Here is a tiny trained network, its code and every weight. The questions are about switching its units off for an input and a target symbol, where a switched-off unit gives its printed mean instead of its output.

import numpy as np


def w(rows, s, z=0):
    codes = np.array(rows[::2]) - 128.0
    scale = np.full(codes.shape[1], s)
    scale[-1] = z or s
    return codes * scale


def f(y):
    return np.maximum(y, 0)


def softmax(a):
    e = np.exp(a - a.max(-1, keepdims=True))
    return e / e.sum(-1, keepdims=True)


def log_softmax(a):
    a = a - a.max(-1, keepdims=True)
    return a - np.log(np.exp(a).sum(-1, keepdims=True))


def net(x, mask):
    ids = ['βγδζθλμτψω'.index(c) for c in x.split()]
    T = len(ids)
    res = E[ids] + P[:T]
    r = res
    for j in range(2):
        rows = slice(4 * j, 4 * j + 4)
        q, k, v = (r @ M[0][rows].T for M in (Q, K, V))
        z = softmax(np.where(np.tri(T) > 0, q @ k.T / 4**0.5, -1e9)) @ v
        o = O[0][rows]
        res = res + np.where(mask[j], z, o[:, -1]) @ o[:, :-1]
    y = f(res @ A[0][:, :-1].T + A[0][:, -1])
    res = res + np.where(mask[2:26], y, B[0][:, -1]) @ B[0][:, :-1]
    return log_softmax(res[-1] @ U[:, :-1].T + U[:, -1])


Q, K, V, O, A, B = {}, {}, {}, {}, {}, {}
E = w([
[82,158,117,117,170,136,104,141],'β',
[61,187,147,122,33,141,215,97],'γ',
[109,159,100,167,153,182,148,112],'δ',
[38,127,187,108,109,111,124,141],'ζ',
[99,82,118,155,97,116,91,143],'θ',
[93,97,139,109,116,3,231,38],'λ',
[111,160,226,120,64,139,128,132],'μ',
[183,231,120,141,135,107,83,192],'τ',
[83,182,151,59,153,108,179,202],'ψ',
[153,115,182,124,143,178,191,169],'ω',
],0.021)
P = w([
[85,141,79,249,103,144,171,117],'0',
[120,125,101,174,136,137,154,172],'1',
[134,120,113,133,142,141,135,172],'2',
[141,123,118,105,138,145,111,156],'3',
[144,131,122,81,127,146,90,144],'4',
[145,143,126,62,113,148,67,124],'5',
[141,155,127,44,98,149,45,103],'6',
],0.012)
Q[0] = w([
[3,143,116,106,188,39,139,91],'h1',
[116,203,91,85,78,100,218,199],'h1',
[211,92,15,120,167,147,189,10],'h1',
[164,108,230,168,47,126,167,42],'h1',
[121,140,127,110,137,146,139,134],'h2',
[108,124,128,143,138,130,131,124],'h2',
[133,121,160,126,129,120,122,133],'h2',
[131,107,133,92,139,125,100,118],'h2',
],0.023)
K[0] = w([
[14,150,137,110,143,103,106,159],'h1',
[128,183,106,105,115,87,207,135],'h1',
[115,155,86,101,115,253,114,154],'h1',
[137,106,210,133,53,158,153,142],'h1',
[119,140,134,120,144,138,134,118],'h2',
[115,120,125,130,134,138,126,125],'h2',
[131,130,154,134,126,118,130,130],'h2',
[131,119,125,126,133,120,125,121],'h2',
],0.032)
V[0] = w([
[135,122,100,146,105,100,96,111],'h1',
[118,112,88,128,115,114,127,122],'h1',
[157,138,147,70,143,81,121,56],'h1',
[143,97,99,229,168,86,193,127],'h1',
[95,166,197,156,166,137,182,103],'h2',
[195,86,117,123,135,2,140,46],'h2',
[108,46,96,77,76,175,82,127],'h2',
[85,167,102,121,135,140,113,82],'h2',
],0.0098)
O[0] = w([
[146,89,162,87,146,124,179,150,124],'h1',
[157,131,156,133,136,145,138,122,142],'h1',
[158,90,171,196,193,105,184,83,72],'h1',
[163,141,178,101,146,105,112,66,207],'h1',
[58,166,142,130,161,108,104,158,191],'h2',
[130,123,63,57,178,124,70,255,2],'h2',
[223,188,138,154,163,130,132,125,53],'h2',
[111,106,183,111,144,124,155,170,143],'h2',
],0.0077,0.0066)
A[0] = w([
[145,167,124,141,187,92,159,153,142],'n1',
[136,153,156,98,129,141,86,116,80],'n2',
[217,102,100,115,154,145,127,90,137],'n3',
[114,156,169,111,151,147,133,119,103],'n4',
[171,114,56,42,129,189,101,180,20],'n5',
[183,106,167,168,133,136,118,113,1],'n6',
[187,159,111,153,153,99,116,113,50],'n7',
[158,108,109,183,109,113,145,127,80],'n8',
[109,124,121,103,100,147,162,135,53],'n9',
[121,155,134,74,129,119,101,90,44],'n10',
[181,136,128,73,156,147,127,147,119],'n11',
[135,158,125,117,131,173,149,120,122],'n12',
[160,104,99,102,128,104,100,172,169],'n13',
[109,109,80,253,139,142,167,181,146],'n14',
[150,104,124,135,171,157,161,76,27],'n15',
[112,150,140,104,129,151,78,94,126],'n16',
[131,101,158,167,101,116,123,114,124],'n17',
[170,141,172,104,123,136,169,176,26],'n18',
[62,97,96,121,145,157,111,155,151],'n19',
[135,194,59,136,187,143,139,145,101],'n20',
[131,133,99,124,137,85,151,101,103],'n21',
[112,91,143,114,169,124,51,146,75],'n22',
[77,148,135,123,143,125,131,124,135],'n23',
[132,115,94,97,198,151,99,129,89],'n24',
],0.015,0.0051)
B[0] = w([
[91,107,86,161,125,129,94,47,165],'n1',
[145,99,119,171,166,159,135,115,179],'n2',
[69,183,94,226,146,78,95,142,150],'n3',
[142,70,94,115,124,162,86,123,217],'n4',
[80,83,109,250,148,89,90,129,140],'n5',
[198,126,102,125,161,115,204,136,149],'n6',
[105,187,204,35,114,79,137,68,149],'n7',
[104,163,168,106,108,131,105,145,136],'n8',
[154,139,125,172,168,141,103,140,181],'n9',
[88,120,143,163,127,148,151,119,181],'n10',
[114,117,120,61,73,138,131,115,157],'n11',
[103,159,167,87,113,55,107,150,176],'n12',
[185,131,118,55,154,157,111,123,162],'n13',
[67,115,193,214,130,216,199,107,188],'n14',
[89,127,74,84,124,141,92,186,141],'n15',
[172,154,103,117,126,93,123,175,221],'n16',
[137,157,117,96,169,131,157,139,210],'n17',
[116,104,110,147,89,164,172,86,147],'n18',
[126,172,157,136,113,133,161,93,197],'n19',
[129,78,150,114,137,163,176,154,152],'n20',
[140,112,119,165,55,72,122,162,159],'n21',
[81,133,188,120,129,115,163,191,166],'n22',
[171,99,105,98,118,118,107,142,255],'n23',
[198,179,117,208,60,171,144,164,143],'n24',
],0.019,0.0077)
U = w([
[154,129,105,181,142,146,73,126,181],'β',
[199,157,106,1,80,152,129,157,253],'γ',
[80,148,179,121,72,206,244,128,212],'δ',
[109,67,190,119,157,123,147,122,92],'ζ',
[121,133,127,131,178,112,212,150,99],'θ',
[144,88,138,152,81,96,199,130,52],'λ',
[194,103,138,146,123,149,220,115,30],'μ',
[148,133,143,138,134,125,160,78,85],'τ',
[119,83,135,144,116,153,156,95,35],'ψ',
[106,134,67,103,135,156,208,131,52],'ω',
],0.0072,0.0044)

Each question gives the input, a string of symbols that net reads in full, and the target symbol t.
The units are the heads (4 rows each of Q, K, V and O) and the neurons (one row each of A and B). Each row of codes is followed by its name. A weight is (code - 128) times the scale printed after its matrix; where a second scale follows, it is the last column's (O, A, B and U).
mask holds one flag per unit, heads first, then neurons. A switched-off unit (its flag False) gives its mean, the last column of its rows in O or B, instead of its output. The means were averaged over made-up inputs and are rounded, as every weight is.
A unit's drop is (log p(t) with every unit on - log p(t) with that unit switched off) / (log p(t) with every unit on - log p(t) with every unit switched off).
The circuit of an input: a set's keep is (log p(t) with only the set's units on - log p(t) with every unit switched off) / (log p(t) with every unit on - log p(t) with every unit switched off). Starting from the 12 units with the biggest drops (on a tie, the unit counted first), units are removed one at a time, each time the one whose removal leaves the highest keep (on an exact tie, the one counted first), for as long as the keep stays at least 0.8.
units of the circuit, in order: the units of the circuit, biggest drop first
top k neurons: the k neurons with the biggest drops, biggest first
heads that matter: for each layer, one digit per head in row order, 1 if its drop is at least 0.15 and else 0, layers parted by /
input γ θ θ β ψ λ λ, target γ: units of the circuit, in order : [h2]
input θ ζ ζ, target γ: heads that matter : 00
input θ θ μ τ δ ω ψ, target δ: heads that matter : 10
input λ μ θ λ, target γ: units of the circuit, in order : [h2, n13]
input ω μ τ λ θ τ ω, target ω: top 2 neurons : [n3, n15]
input β δ λ τ γ, target γ: top 2 neurons : [n15, n14]
input δ θ τ, target δ: units of the circuit, in order : [h1, n14, n20]
input μ τ μ, target γ: units of the circuit, in order : [n14, h1]
input δ λ μ β, target β: top 2 neurons : [n1, n24]
input τ μ μ ψ θ τ τ, target β: top 3 neurons : [n5, n2, n10]
input ζ ω ψ τ γ ω, target γ: top 3 neurons : [n14, n16, n12]
input β τ ζ ζ, target γ: top 2 neurons : [n14, n23]
input θ λ ζ, target ζ: units of the circuit, in order : [h1, h2, n22, n4]
input τ μ θ ω μ, target γ: units of the circuit, in order : [n14]
input δ β θ β, target γ: top 2 neurons : [n14, n16]
input μ θ μ θ, target γ: units of the circuit, in order : [h1, n14]
input θ δ θ β, target δ: top 2 neurons : [n14, n19]
input θ ζ γ ζ θ, target γ: units of the circuit, in order : [n14, h1]
input β γ μ β, target γ: heads that matter : 01
input δ β ζ β θ, target δ: heads that matter : 10
input δ ζ θ, target δ: heads that matter : 00
input β β γ λ δ θ ω, target ω: top neuron : [n15]
input θ ζ θ θ, target β: heads that matter : 11
input γ τ λ δ τ γ, target γ: units of the circuit, in order : [n14, n16]
input θ λ θ, target θ: top 2 neurons : [n3, n6]
input τ ω θ ω, target γ: units of the circuit, in order : [n14, h1]
input λ ω μ θ β, target β: top 2 neurons : [n3, n24]
